Here is a tiny trained network, its code and every weight. The questions are about switching its units off for an input and a class, where a switched-off unit gives its printed mean instead of its output.

import numpy as np


def w(rows, s, z=0):
    codes = np.array(rows[::2]) - 128.0
    scale = np.full(codes.shape[1], s)
    scale[-1] = z or s
    return codes * scale


def norm(h):
    return h / np.sqrt((h * h).mean(-1, keepdims=True) + 1e-5)


def f(y):
    return np.maximum(y, 0)


def log_softmax(a):
    a = a - a.max(-1, keepdims=True)
    return a - np.log(np.exp(a).sum(-1, keepdims=True))


def net(x, mask):
    res = np.array(x, float).reshape(1, 6) / 4 @ E
    u = 0
    for l in range(4):
        y = f(norm(res) @ A[l][:, :-1].T + A[l][:, -1])
        res = res + np.where(mask[u : u + 12], y, B[l][:, -1]) @ B[l][:, :-1]
        u += 12
    return log_softmax(norm(res)[-1] @ U[:, :-1].T + U[:, -1])


A, B = {}, {}
E = w([
[56,137,199,67,195],'x0',
[183,178,149,233,254],'x1',
[153,99,57,75,187],'x2',
[111,204,107,107,112],'x3',
[127,128,127,128,127],'x4',
[35,101,49,200,134],'x5',
],0.0056)
A[0] = w([
[173,149,69,141,101,11],'0.n1',
[115,176,115,164,190,56],'0.n2',
[75,79,149,148,162,167],'0.n3',
[170,178,135,90,84,148],'0.n4',
[94,235,133,138,82,107],'0.n5',
[133,221,21,52,169,121],'0.n6',
[5,115,143,59,142,117],'0.n7',
[80,112,74,174,124,9],'0.n8',
[223,148,105,115,94,131],'0.n9',
[174,1,117,107,180,99],'0.n10',
[95,248,169,161,66,110],'0.n11',
[142,126,59,70,190,4],'0.n12',
],0.0084,0.0045)
B[0] = w([
[184,112,83,191,42,145],'0.n1',
[146,175,122,136,162,178],'0.n2',
[109,170,137,158,98,218],'0.n3',
[182,118,158,78,116,211],'0.n4',
[132,51,116,129,138,189],'0.n5',
[96,2,233,211,145,220],'0.n6',
[112,150,122,89,106,252],'0.n7',
[53,135,68,125,142,160],'0.n8',
[178,154,131,129,114,219],'0.n9',
[99,86,207,186,112,216],'0.n10',
[122,29,167,183,178,216],'0.n11',
[120,54,148,131,203,154],'0.n12',
],0.009,0.0041)
A[1] = w([
[171,161,174,147,177,93],'1.n1',
[156,146,80,152,100,30],'1.n2',
[152,225,136,111,96,45],'1.n3',
[156,151,176,98,151,3],'1.n4',
[122,132,165,147,94,85],'1.n5',
[159,85,125,129,156,130],'1.n6',
[121,155,179,95,148,110],'1.n7',
[72,191,132,84,170,71],'1.n8',
[139,133,87,155,90,78],'1.n9',
[27,120,135,118,191,151],'1.n10',
[71,144,10,147,166,34],'1.n11',
[112,146,175,163,91,45],'1.n12',
],0.013,0.0046)
B[1] = w([
[84,151,75,51,151,209],'1.n1',
[194,151,154,147,87,137],'1.n2',
[157,94,148,121,142,132],'1.n3',
[181,129,125,113,112,151],'1.n4',
[120,84,94,92,159,166],'1.n5',
[100,146,151,163,123,196],'1.n6',
[221,147,161,157,72,176],'1.n7',
[203,145,178,186,64,151],'1.n8',
[193,183,169,152,95,151],'1.n9',
[172,187,186,200,17,253],'1.n10',
[11,207,204,239,2,168],'1.n11',
[66,17,197,167,167,157],'1.n12',
],0.0087,0.0063)
A[2] = w([
[125,91,184,116,131,131],'2.n1',
[95,71,166,163,169,153],'2.n2',
[149,124,130,144,178,92],'2.n3',
[158,186,58,86,113,8],'2.n4',
[82,132,133,122,129,42],'2.n5',
[119,207,90,154,166,102],'2.n6',
[116,202,104,153,197,104],'2.n7',
[134,116,100,78,94,158],'2.n8',
[113,133,4,101,109,34],'2.n9',
[101,86,121,88,75,126],'2.n10',
[147,118,48,192,123,123],'2.n11',
[99,189,127,170,147,82],'2.n12',
],0.012,0.011)
B[2] = w([
[119,110,68,172,168,232],'2.n1',
[69,86,130,154,166,255],'2.n2',
[76,125,102,158,138,143],'2.n3',
[62,2,134,142,131,128],'2.n4',
[174,152,153,133,163,128],'2.n5',
[111,192,108,47,168,143],'2.n6',
[107,173,69,140,175,150],'2.n7',
[26,200,134,109,157,173],'2.n8',
[159,109,132,64,134,128],'2.n9',
[47,183,92,146,233,191],'2.n10',
[205,171,227,119,123,165],'2.n11',
[54,122,106,51,63,155],'2.n12',
],0.0084,0.0066)
A[3] = w([
[84,230,46,88,162,113],'3.n1',
[226,88,153,6,213,39],'3.n2',
[206,102,134,55,194,54],'3.n3',
[91,128,89,74,51,186],'3.n4',
[151,161,100,169,182,57],'3.n5',
[146,217,201,113,111,36],'3.n6',
[64,132,94,124,192,164],'3.n7',
[78,32,182,180,134,254],'3.n8',
[149,77,167,42,124,210],'3.n9',
[180,167,175,179,74,118],'3.n10',
[114,222,153,175,128,147],'3.n11',
[64,118,198,74,118,77],'3.n12',
],0.011,0.0037)
B[3] = w([
[137,145,9,6,27,145],'3.n1',
[15,109,107,222,3,159],'3.n2',
[2,170,107,198,58,148],'3.n3',
[180,192,130,129,211,148],'3.n4',
[82,129,96,85,242,139],'3.n5',
[194,78,74,104,81,156],'3.n6',
[201,97,96,45,111,165],'3.n7',
[141,55,103,129,239,254],'3.n8',
[57,174,118,248,116,154],'3.n9',
[193,69,154,38,152,177],'3.n10',
[130,132,87,24,83,180],'3.n11',
[201,148,68,174,199,158],'3.n12',
],0.0083,0.014)
U = w([
[76,96,145,175,195,94],'0',
[32,189,170,194,30,90],'1',
[114,236,47,41,163,55],'2',
[106,70,128,146,159,105],'3',
[249,140,210,122,82,49],'4',
[108,115,123,120,105,254],'5',
],0.015,0.0074)

Each question gives the input, the list of numbers given to net, and the class t.
The units are the neurons (one row each of A and B). Each row of codes is followed by its name. A weight is (code - 128) times the scale printed after its matrix; where a second scale follows, it is the last column's (A, B and U).
mask holds one flag per neuron, layer by layer. A switched-off neuron (its flag False) gives its mean, the last column of its row in B, instead of its output. The means were averaged over made-up inputs and are rounded, as every weight is.
A unit's drop is (log p(t) with every unit on - log p(t) with that unit switched off) / (log p(t) with every unit on - log p(t) with every unit switched off).
The circuit of an input: a set's keep is (log p(t) with only the set's units on - log p(t) with every unit switched off) / (log p(t) with every unit on - log p(t) with every unit switched off). Starting from the 12 units with the biggest drops (on a tie, the unit counted first), units are removed one at a time, each time the one whose removal leaves the highest keep (on an exact tie, the one counted first), for as long as the keep stays at least 0.8.
circuit, biggest first: the units of the circuit, biggest drop first
unit that matters most: the unit with the biggest drop
k most important neurons: the k neurons with the biggest drops, biggest first
k most important neurons of layer l: the k neurons of layer l with the biggest drops, biggest first
input [6,-8,-3,6,8,-7], class 2: unit that matters most : 2.n8
input [-3,-8,-2,8,-5,6], class 2: circuit, biggest first : (3.n4; 2.n2)
input [6,-7,-2,3,-7,-8], class 1: 3 most important neurons of layer 1 : (1.n10; 1.n7; 1.n11)
input [-1,0,-5,8,5,-8], class 1: 3 most important neurons of layer 1 : (1.n10; 1.n11; 1.n1)
input [1,-1,5,-6,0,-7], class 1: circuit, biggest first : (0.n6; 3.n2; 1.n10; 3.n3)
input [-8,-5,-5,8,8,1], class 3: circuit, biggest first : (0.n11; 1.n10)
input [-7,-7,-1,-6,2,1], class 2: circuit, biggest first : (0.n6; 2.n8; 0.n11; 3.n4)
input [-3,8,4,7,0,7], class 2: circuit, biggest first : (2.n6; 3.n1)
input [0,0,-8,3,-6,-8], class 0: 2 most important neurons : (0.n11; 0.n5)
input [8,3,-6,5,-3,-7], class 4: 2 most important neurons of layer 2 : (2.n2; 2.n6)
input [-8,7,-6,6,-3,-3], class 4: 2 most important neurons of layer 0 : (0.n6; 0.n1)
input [-8,-5,3,5,3,6], class 4: 4 most important neurons : (1.n9; 2.n11; 3.n10; 0.n1)
input [7,0,-6,3,-5,-7], class 1: 3 most important neurons of layer 3 : (3.n2; 3.n9; 3.n3)
input [-1,6,-1,4,6,-6], class 1: 2 most important neurons : (3.n2; 1.n1)
input [5,5,1,5,4,-3], class 2: circuit, biggest first : (1.n1)
input [6,-8,6,3,-6,-3], class 2: 3 most important neurons : (2.n8; 2.n10; 0.n7)
input [4,8,4,-8,-8,0], class 2: 3 most important neurons : (0.n6; 1.n1; 0.n11)
input [5,-1,-5,7,0,-7], class 1: 2 most important neurons of layer 0 : (0.n4; 0.n6)
input [5,7,-6,1,4,-4], class 2: 4 most important neurons : (1.n1; 0.n6; 0.n10; 0.n2)
input [-5,5,1,4,4,8], class 1: circuit, biggest first : (1.n11)
input [-8,7,-4,-7,6,-2], class 4: 3 most important neurons of layer 2 : (2.n11; 2.n10; 2.n1)
